Below are the code and all the weights of a small trained network. Each question names an input and a class and asks about switching units off, where a switched-off unit gives its printed mean instead of its output.

import numpy as np


def w(rows, s, z=0):
    codes = np.array(rows[::2]) - 128.0
    scale = np.full(codes.shape[1], s)
    scale[-1] = z or s
    return codes * scale


def f(y):
    return np.maximum(y, 0)


def log_softmax(a):
    a = a - a.max(-1, keepdims=True)
    return a - np.log(np.exp(a).sum(-1, keepdims=True))


def net(x, mask):
    res = np.array(x, float).reshape(1, 4) / 4 @ E
    y = f(res @ A[0][:, :-1].T + A[0][:, -1])
    res = res + np.where(mask, y, B[0][:, -1]) @ B[0][:, :-1]
    return log_softmax(res[-1] @ U[:, :-1].T + U[:, -1])


A, B = {}, {}
E = w([
[217,33,119,74,96,167,92,77],'x0',
[216,159,78,126,179,2,99,181],'x1',
[68,75,6,88,120,126,160,121],'x2',
[195,194,50,96,14,138,148,108],'x3',
],0.0073)
A[0] = w([
[142,191,189,145,162,63,113,160,4],'neuron 0',
[43,105,50,112,131,142,126,127,22],'neuron 1',
[158,75,152,104,83,199,108,100,53],'neuron 2',
[57,177,116,155,180,36,132,147,193],'neuron 3',
[134,48,173,131,195,131,115,132,160],'neuron 4',
[134,169,97,139,79,147,144,128,147],'neuron 5',
[191,112,114,110,178,70,141,140,125],'neuron 6',
[99,100,184,154,155,155,136,118,26],'neuron 7',
[238,162,21,111,110,26,134,138,144],'neuron 8',
[46,112,80,132,126,129,146,135,136],'neuron 9',
[250,146,201,137,132,105,116,132,46],'neuron 10',
[232,75,63,90,42,195,120,87,108],'neuron 11',
[73,89,11,101,124,110,141,132,27],'neuron 12',
[80,146,182,118,89,231,151,120,73],'neuron 13',
[108,212,80,131,21,167,148,130,210],'neuron 14',
[79,133,139,155,165,96,119,143,130],'neuron 15',
],0.012,0.0024)
B[0] = w([
[174,58,149,182,203,102,141,123,192],'neuron 0',
[122,57,189,76,176,157,139,77,176],'neuron 1',
[126,191,129,198,248,129,180,184,190],'neuron 2',
[155,166,103,141,202,167,222,160,205],'neuron 3',
[79,89,137,57,182,106,89,72,200],'neuron 4',
[97,119,123,102,104,171,118,104,169],'neuron 5',
[166,137,152,182,143,125,79,112,189],'neuron 6',
[66,192,107,135,95,152,112,101,180],'neuron 7',
[81,245,67,105,88,80,27,178,252],'neuron 8',
[109,129,117,85,137,150,177,137,175],'neuron 9',
[50,182,61,81,105,156,163,109,204],'neuron 10',
[198,95,92,7,134,125,187,189,234],'neuron 11',
[108,66,170,186,182,104,88,57,186],'neuron 12',
[87,171,111,223,89,104,98,67,214],'neuron 13',
[7,119,154,103,152,160,136,61,212],'neuron 14',
[124,145,122,114,139,160,176,160,172],'neuron 15',
],0.018,0.012)
U = w([
[162,120,190,168,58,131,97,194,58],'0',
[80,152,113,40,146,157,163,138,177],'1',
[140,98,200,222,158,149,170,91,122],'2',
[239,163,99,159,144,74,142,224,153],'3',
[202,46,178,97,115,85,83,107,92],'4',
[168,174,93,99,2,117,120,180,2],'5',
[89,177,138,186,81,80,13,94,199],'6',
],0.0079,0.0028)

Each question gives the input, the list of numbers given to net, and the class t.
The units are the neurons (one row each of A and B). Each row of codes is followed by its name. A weight is (code - 128) times the scale printed after its matrix; where a second scale follows, it is the last column's (A, B and U).
mask holds one flag per neuron, in row order. A switched-off neuron (its flag False) gives its mean, the last column of its row in B, instead of its output. The means were averaged over made-up inputs and are rounded, as every weight is.
A unit's drop is (log p(t) with every unit on - log p(t) with that unit switched off) / (log p(t) with every unit on - log p(t) with every unit switched off).
The circuit of an input: a set's keep is (log p(t) with only the set's units on - log p(t) with every unit switched off) / (log p(t) with every unit on - log p(t) with every unit switched off). Starting from the 12 units with the biggest drops (on a tie, the unit counted first), units are removed one at a time, each time the one whose removal leaves the highest keep (on an exact tie, the one counted first), for as long as the keep stays at least 0.8.
circuit, biggest first: the units of the circuit, biggest drop first
unit that matters most: the unit with the biggest drop
k most important neurons: the k neurons with the biggest drops, biggest first
drop of u: that unit's drop, to one decimal
input [-5,1,-5,-1], class 3: unit that matters most -> neuron 14
input [-3,4,3,-5], class 2: circuit, biggest first -> [neuron 11; neuron 8]
input [-2,0,5,-3], class 2: 3 most important neurons -> [neuron 8; neuron 11; neuron 12]
input [5,3,5,0], class 3: 2 most important neurons -> [neuron 11; neuron 14]
input [-4,-1,8,-5], class 2: 2 most important neurons -> [neuron 12; neuron 8]
input [-2,-8,-1,2], class 6: 2 most important neurons -> [neuron 13; neuron 3]
input [0,1,-4,2], class 6: 3 most important neurons -> [neuron 11; neuron 3; neuron 9]
input [0,-6,4,-5], class 2: 2 most important neurons -> [neuron 8; neuron 11]
input [3,6,6,8], class 6: 3 most important neurons -> [neuron 8; neuron 12; neuron 14]
input [-6,7,6,-6], class 3: 4 most important neurons -> [neuron 14; neuron 3; neuron 8; neuron 13]
input [7,-7,-1,0], class 3: 2 most important neurons -> [neuron 2; neuron 11]
input [5,-5,6,-7], class 2: circuit, biggest first -> [neuron 8; neuron 12]
input [8,-5,-1,0], class 3: circuit, biggest first -> [neuron 2; neuron 14]
input [4,-7,-2,-8], class 6: 2 most important neurons -> [neuron 13; neuron 7]
input [1,6,7,-1], class 6: unit that matters most -> neuron 8
input [-3,-5,-3,-5], class 6: 2 most important neurons -> [neuron 13; neuron 11]
input [-4,-2,-2,-1], class 2: circuit, biggest first -> [neuron 8; neuron 11]
input [0,8,-6,-8], class 2: 4 most important neurons -> [neuron 0; neuron 6; neuron 11; neuron 8]
input [6,7,-6,8], class 5: 2 most important neurons -> [neuron 8; neuron 11]
input [3,-7,-3,-3], class 6: circuit, biggest first -> [neuron 13]
input [6,8,-1,1], class 5: circuit, biggest first -> [neuron 11; neuron 8]
input [6,8,-3,-1], class 6: drop of neuron 3 -> 0.1
input [-3,-5,5,0], class 2: drop of neuron 8 -> 0.3
input [8,8,7,-5], class 6: drop of neuron 8 -> 1.4
